Below are the code and all the weights of a small trained network. Each question names an input and a target symbol and asks about switching units off, where a switched-off unit gives its printed mean instead of its output.

import numpy as np


def w(rows, s, z=0):
    codes = np.array(rows[::2]) - 128.0
    scale = np.full(codes.shape[1], s)
    scale[-1] = z or s
    return codes * scale


def f(y):
    return np.maximum(y, 0)


def softmax(a):
    e = np.exp(a - a.max(-1, keepdims=True))
    return e / e.sum(-1, keepdims=True)


def log_softmax(a):
    a = a - a.max(-1, keepdims=True)
    return a - np.log(np.exp(a).sum(-1, keepdims=True))


def net(x, mask):
    ids = ['ΓΔΘΞΠΣΩαβεηλμτφψ'.index(c) for c in x.split()]
    T = len(ids)
    res = E[ids] + P[:T]
    r = res
    for j in range(2):
        rows = slice(3 * j, 3 * j + 3)
        q, k, v = (r @ M[0][rows].T for M in (Q, K, V))
        z = softmax(np.where(np.tri(T) > 0, q @ k.T / 3**0.5, -1e9)) @ v
        o = O[0][rows]
        res = res + np.where(mask[j], z, o[:, -1]) @ o[:, :-1]
    y = f(res @ A[0][:, :-1].T + A[0][:, -1])
    res = res + np.where(mask[2:6], y, B[0][:, -1]) @ B[0][:, :-1]
    return log_softmax(res[-1] @ U[:, :-1].T + U[:, -1])


Q, K, V, O, A, B = {}, {}, {}, {}, {}, {}
E = w([
[44,160,186,162],'Γ',
[152,170,181,138],'Δ',
[87,132,187,144],'Θ',
[112,163,107,145],'Ξ',
[161,152,118,148],'Π',
[143,118,150,115],'Σ',
[154,129,89,122],'Ω',
[159,162,166,131],'α',
[125,154,139,144],'β',
[139,130,152,117],'ε',
[166,17,90,143],'η',
[157,181,74,141],'λ',
[55,18,138,78],'μ',
[222,184,87,81],'τ',
[54,74,65,63],'φ',
[200,134,48,255],'ψ',
],0.014)
P = w([
[4,231,189,128],'0',
[109,41,103,79],'1',
[96,48,122,142],'2',
[102,46,100,116],'3',
[94,100,102,132],'4',
[144,103,107,113],'5',
[154,46,112,50],'6',
[120,49,51,84],'7',
[88,63,34,109],'8',
[65,121,30,151],'9',
[127,196,151,132],'10',
[134,139,115,106],'11',
[171,132,164,74],'12',
],0.0032)
Q[0] = w([
[192,149,54,110],'h1',
[76,128,172,119],'h1',
[1,201,186,115],'h1',
[140,147,68,132],'h2',
[191,109,166,102],'h2',
[197,128,52,137],'h2',
],0.0077)
K[0] = w([
[198,164,89,188],'h1',
[115,135,215,130],'h1',
[74,182,255,144],'h1',
[83,110,214,50],'h2',
[174,224,183,154],'h2',
[111,155,198,52],'h2',
],0.0087)
V[0] = w([
[127,61,56,187],'h1',
[75,70,202,167],'h1',
[20,99,152,176],'h1',
[64,77,38,191],'h2',
[64,173,213,74],'h2',
[54,2,110,17],'h2',
],0.008)
O[0] = w([
[175,91,102,193,254],'h1',
[89,61,175,148,144],'h1',
[108,1,118,111,174],'h1',
[163,56,101,107,225],'h2',
[89,194,176,89,91],'h2',
[182,109,194,78,169],'h2',
],0.0095,0.0027)
A[0] = w([
[19,74,81,102,117],'n1',
[46,1,152,171,122],'n2',
[165,63,71,184,200],'n3',
[47,207,179,94,253],'n4',
],0.0069,0.0019)
B[0] = w([
[250,74,142,73,200],'n1',
[183,255,93,133,254],'n2',
[153,156,177,201,244],'n3',
[16,121,170,78,159],'n4',
],0.0074,0.0073)
U = w([
[90,102,168,91,123],'Γ',
[24,135,126,153,110],'Δ',
[78,109,153,114,3],'Θ',
[67,90,100,140,29],'Ξ',
[56,131,87,146,135],'Π',
[79,86,148,139,28],'Σ',
[93,130,70,123,54],'Ω',
[64,158,132,144,62],'α',
[66,93,116,141,90],'β',
[64,101,154,148,175],'ε',
[115,62,181,175,6],'η',
[71,179,25,129,220],'λ',
[193,63,142,27,246],'μ',
[163,255,82,48,89],'τ',
[159,113,169,100,150],'φ',
[219,157,78,212,143],'ψ',
],0.0076,0.003)

Each question gives the input, a string of symbols that net reads in full, and the target symbol t.
The units are the heads (3 rows each of Q, K, V and O) and the neurons (one row each of A and B). Each row of codes is followed by its name. A weight is (code - 128) times the scale printed after its matrix; where a second scale follows, it is the last column's (O, A, B and U).
mask holds one flag per unit, heads first, then neurons. A switched-off unit (its flag False) gives its mean, the last column of its rows in O or B, instead of its output. The means were averaged over made-up inputs and are rounded, as every weight is.
A unit's drop is (log p(t) with every unit on - log p(t) with that unit switched off) / (log p(t) with every unit on - log p(t) with every unit switched off).
The circuit of an input: a set's keep is (log p(t) with only the set's units on - log p(t) with every unit switched off) / (log p(t) with every unit on - log p(t) with every unit switched off). Starting from all 6 units, units are removed one at a time, each time the one whose removal leaves the highest keep (on an exact tie, the one counted first), for as long as the keep stays at least 0.8.
units of the circuit, in order: the units of the circuit, biggest drop first
most important unit: the unit with the biggest drop
top k neurons: the k neurons with the biggest drops, biggest first
heads that matter: for each layer, one digit per head in row order, 1 if its drop is at least 0.15 and else 0, layers parted by /
drop when u is switched off: that unit's drop, to one decimal
input ψ φ τ ε η Σ ψ Γ ψ ψ Γ μ, target ψ: units of the circuit, in order : [h2; n2; n3]
input Σ Ξ τ, target τ: heads that matter : 10
input η ψ ε, target ψ: most important unit : h2
input ψ ε ψ μ ψ μ φ ψ η Γ ψ Γ, target ψ: top 3 neurons : [n2; n1; n3]
input Γ ψ Γ μ Δ φ, target μ: units of the circuit, in order : [n1; h1]
input τ μ Σ η ψ α λ Σ ψ Σ ψ Δ Θ, target ψ: units of the circuit, in order : [h2; n2]
input η Π ψ ψ ψ ψ α, target ψ: top 2 neurons : [n3; n4]
input β ψ τ Δ ψ η, target ψ: units of the circuit, in order : [n3; h1]
input ψ Δ Θ α ψ Θ, target ψ: top 2 neurons : [n2; n1]
input Γ Γ μ Ξ, target μ: top 2 neurons : [n1; n3]
input η Δ ψ Γ, target ψ: top 2 neurons : [n2; n1]
input ε ψ λ ψ ψ ψ ε ψ Δ Ξ ψ Σ, target ψ: top 2 neurons : [n3; n4]
input Π ψ ψ Σ Ξ Θ Δ λ ψ η, target ψ: top 2 neurons : [n3; n4]
input λ ψ μ μ μ Θ α φ, target μ: most important unit : h2
input μ Γ τ ε Γ τ λ, target τ: drop when n2 is switched off : -0.3
input Δ μ τ λ, target τ: drop when n3 is switched off : 0.1
input Γ φ ε φ μ η μ φ μ β, target μ: drop when n4 is switched off : 0.0
input μ μ ε Δ Π μ λ μ Δ Ξ μ, target μ: drop when n1 is switched off : 0.6
